Below are the code and all the weights of a small trained network. Each question names an input and a target symbol and asks about switching units off, where a switched-off unit gives its printed mean instead of its output.

import numpy as np


def w(rows, s, z=0):
    codes = np.array(rows[::2]) - 128.0
    scale = np.full(codes.shape[1], s)
    scale[-1] = z or s
    return codes * scale


def norm(h):
    return h / np.sqrt((h * h).mean(-1, keepdims=True) + 1e-5)


def f(y):
    return np.maximum(y, 0)


def softmax(a):
    e = np.exp(a - a.max(-1, keepdims=True))
    return e / e.sum(-1, keepdims=True)


def log_softmax(a):
    a = a - a.max(-1, keepdims=True)
    return a - np.log(np.exp(a).sum(-1, keepdims=True))


def net(x, mask):
    ids = ['ΛΨαεηπστ'.index(c) for c in x.split()]
    T = len(ids)
    res = E[ids] + P[:T]
    q, k, v = (norm(res) @ M[0].T for M in (Q, K, V))
    z = softmax(np.where(np.tri(T) > 0, q @ k.T / 2**0.5, -1e9)) @ v
    res = res + np.where(mask[0], z, O[0][:, -1]) @ O[0][:, :-1]
    y = f(norm(res) @ A[0][:, :-1].T + A[0][:, -1])
    res = res + np.where(mask[1:13], y, B[0][:, -1]) @ B[0][:, :-1]
    return log_softmax(norm(res)[-1] @ U[:, :-1].T + U[:, -1])


Q, K, V, O, A, B = {}, {}, {}, {}, {}, {}
E = w([
[225,228,147],'Λ',
[77,156,200],'Ψ',
[156,220,174],'α',
[23,214,108],'ε',
[189,170,2],'η',
[128,16,198],'π',
[6,226,103],'σ',
[60,196,135],'τ',
],0.0098)
P = w([
[253,139,156],'0',
[181,132,185],'1',
[175,129,163],'2',
[162,117,153],'3',
[165,117,150],'4',
[157,116,146],'5',
[159,105,136],'6',
[149,109,141],'7',
[156,111,135],'8',
[147,102,140],'9',
[145,101,136],'10',
[147,103,140],'11',
[130,116,137],'12',
[149,92,124],'13',
],0.0081)
Q[0] = w([
[37,130,119],'head 0',
[87,254,241],'head 0',
],0.0093)
K[0] = w([
[156,80,255],'head 0',
[136,128,53],'head 0',
],0.0062)
V[0] = w([
[2,174,120],'head 0',
[141,85,20],'head 0',
],0.0071)
O[0] = w([
[181,245,225,93],'head 0',
[254,196,27,2],'head 0',
],0.0077,0.0034)
A[0] = w([
[56,130,136,120],'neuron 0',
[120,108,190,134],'neuron 1',
[238,149,140,113],'neuron 2',
[142,149,132,117],'neuron 3',
[91,88,126,252],'neuron 4',
[239,114,126,43],'neuron 5',
[63,49,165,159],'neuron 6',
[178,95,175,71],'neuron 7',
[143,214,234,123],'neuron 8',
[156,168,21,179],'neuron 9',
[80,190,65,227],'neuron 10',
[2,30,94,96],'neuron 11',
],0.01,0.0039)
B[0] = w([
[105,93,191,206],'neuron 0',
[105,236,75,205],'neuron 1',
[83,134,108,181],'neuron 2',
[132,101,142,140],'neuron 3',
[207,87,67,227],'neuron 4',
[37,116,198,160],'neuron 5',
[110,84,60,254],'neuron 6',
[93,11,109,156],'neuron 7',
[138,161,119,245],'neuron 8',
[170,182,58,178],'neuron 9',
[255,24,100,208],'neuron 10',
[131,66,173,245],'neuron 11',
],0.0064,0.0065)
U = w([
[102,122,111,58],'Λ',
[104,113,164,1],'Ψ',
[49,122,74,69],'α',
[167,160,180,195],'ε',
[196,158,10,186],'η',
[142,100,130,99],'π',
[175,158,181,155],'σ',
[95,174,112,224],'τ',
],0.012,0.0046)

Each question gives the input, a string of symbols that net reads in full, and the target symbol t.
The units are the heads (2 rows each of Q, K, V and O) and the neurons (one row each of A and B). Each row of codes is followed by its name. A weight is (code - 128) times the scale printed after its matrix; where a second scale follows, it is the last column's (O, A, B and U).
mask holds one flag per unit, heads first, then neurons. A switched-off unit (its flag False) gives its mean, the last column of its rows in O or B, instead of its output. The means were averaged over made-up inputs and are rounded, as every weight is.
A unit's drop is (log p(t) with every unit on - log p(t) with that unit switched off) / (log p(t) with every unit on - log p(t) with every unit switched off).
The circuit of an input: a set's keep is (log p(t) with only the set's units on - log p(t) with every unit switched off) / (log p(t) with every unit on - log p(t) with every unit switched off). Starting from the 12 units with the biggest drops (on a tie, the unit counted first), units are removed one at a time, each time the one whose removal leaves the highest keep (on an exact tie, the one counted first), for as long as the keep stays at least 0.8.
circuit, biggest first: the units of the circuit, biggest drop first
k most important neurons: the k neurons with the biggest drops, biggest first
drop when u is switched off: that unit's drop, to one decimal
input α τ Λ, target τ: circuit, biggest first : [neuron 10; neuron 11; neuron 2; neuron 4]
input η σ τ ε, target σ: most important neuron : [neuron 6]
input τ α τ π α α, target τ: circuit, biggest first : [neuron 10; neuron 11]
input τ η σ ε τ, target σ: circuit, biggest first : [head 0; neuron 6]
input α π α, target α: 2 most important neurons : [neuron 10; neuron 1]
input π η Ψ τ ε Ψ, target τ: circuit, biggest first : [neuron 10; neuron 1; head 0]
input π α α α, target α: circuit, biggest first : [head 0; neuron 1]
input Ψ η τ α Ψ π Λ Λ, target τ: 2 most important neurons : [neuron 10; neuron 5]
input π π η Λ α π Ψ α, target η: drop when neuron 9 is switched off : 1.0
input η π α η π Λ τ π σ η η η ε, target η: drop when head 0 is switched off : 0.8
input Ψ π ε η τ η η π ε, target η: drop when neuron 11 is switched off : -0.2
input τ η Ψ, target η: drop when neuron 5 is switched off : 0.1
